Below is a small trained network, with its code and all its weights. Each question gives an input and a class and asks what happens when units are switched off, that is, made to give their printed mean instead of their output.

import numpy as np


def w(rows, s, z=0):
    codes = np.array(rows[::2]) - 128.0
    scale = np.full(codes.shape[1], s)
    scale[-1] = z or s
    return codes * scale


def f(y):
    return np.maximum(y, 0)


def log_softmax(a):
    a = a - a.max(-1, keepdims=True)
    return a - np.log(np.exp(a).sum(-1, keepdims=True))


def net(x, mask):
    res = np.array(x, float).reshape(1, 5) / 4 @ E
    y = f(res @ A[0][:, :-1].T + A[0][:, -1])
    res = res + np.where(mask, y, B[0][:, -1]) @ B[0][:, :-1]
    return log_softmax(res[-1] @ U[:, :-1].T + U[:, -1])


A, B = {}, {}
E = w([
[63,254,144,184,106,221],'x0',
[69,68,245,3,183,179],'x1',
[161,204,140,54,160,28],'x2',
[185,61,58,89,223,208],'x3',
[132,117,214,193,153,112],'x4',
],0.0088)
A[0] = w([
[81,112,156,13,108,91,174],'neuron 0',
[73,130,203,145,99,207,181],'neuron 1',
[254,75,112,120,128,80,216],'neuron 2',
[117,102,57,181,120,170,217],'neuron 3',
[124,189,124,81,117,164,205],'neuron 4',
[50,187,154,188,39,66,164],'neuron 5',
[79,96,103,41,149,166,199],'neuron 6',
[202,116,83,125,210,156,216],'neuron 7',
[134,153,157,57,227,139,158],'neuron 8',
[194,167,119,75,209,106,252],'neuron 9',
],0.0094,0.0045)
B[0] = w([
[79,124,67,129,202,113,216],'neuron 0',
[74,73,134,111,98,219,204],'neuron 1',
[188,100,186,90,127,44,226],'neuron 2',
[166,112,115,129,22,154,202],'neuron 3',
[103,180,71,103,131,192,186],'neuron 4',
[67,141,39,208,113,92,251],'neuron 5',
[161,127,103,85,177,205,217],'neuron 6',
[199,126,118,81,93,105,216],'neuron 7',
[173,146,131,130,185,170,212],'neuron 8',
[195,254,192,82,129,133,223],'neuron 9',
],0.0092,0.012)
U = w([
[146,175,161,161,181,75,50],'0',
[24,42,152,112,127,214,174],'1',
[43,190,65,152,49,71,153],'2',
[152,242,112,117,128,188,154],'3',
[181,107,61,60,69,198,6],'4',
[174,152,105,36,254,139,104],'5',
[223,130,146,114,50,10,224],'6',
],0.0079,0.0025)

Each question gives the input, the list of numbers given to net, and the class t.
The units are the neurons (one row each of A and B). Each row of codes is followed by its name. A weight is (code - 128) times the scale printed after its matrix; where a second scale follows, it is the last column's (A, B and U).
mask holds one flag per neuron, in row order. A switched-off neuron (its flag False) gives its mean, the last column of its row in B, instead of its output. The means were averaged over made-up inputs and are rounded, as every weight is.
A unit's drop is (log p(t) with every unit on - log p(t) with that unit switched off) / (log p(t) with every unit on - log p(t) with every unit switched off).
The circuit of an input: a set's keep is (log p(t) with only the set's units on - log p(t) with every unit switched off) / (log p(t) with every unit on - log p(t) with every unit switched off). Starting from all 10 units, units are removed one at a time, each time the one whose removal leaves the highest keep (on an exact tie, the one counted first), for as long as the keep stays at least 0.8.
units of the circuit, in order: the units of the circuit, biggest drop first
top k neurons: the k neurons with the biggest drops, biggest first
drop of u: that unit's drop, to one decimal
input [7,6,-1,-2,-6], class 1: units of the circuit, in order -> [neuron 1]
input [5,-8,-2,4,0], class 2: units of the circuit, in order -> [neuron 6; neuron 9]
input [2,8,3,-8,-4], class 1: units of the circuit, in order -> [neuron 1; neuron 9]
input [0,6,3,-4,6], class 1: units of the circuit, in order -> [neuron 1; neuron 7]
input [-1,-3,-3,2,-2], class 6: top 3 neurons -> [neuron 1; neuron 6; neuron 4]
input [7,2,-6,-7,-3], class 1: top 4 neurons -> [neuron 1; neuron 9; neuron 7; neuron 2]
input [3,-8,3,4,-7], class 6: top 2 neurons -> [neuron 6; neuron 1]
input [8,1,-1,0,2], class 1: top 2 neurons -> [neuron 1; neuron 9]
input [7,5,5,-8,4], class 2: drop of neuron 5 -> 1.1
input [3,0,-8,-1,0], class 1: drop of neuron 4 -> 0.0
input [0,7,-3,-7,-8], class 1: drop of neuron 1 -> 0.1
input [-6,5,7,-8,3], class 5: drop of neuron 0 -> 1.3
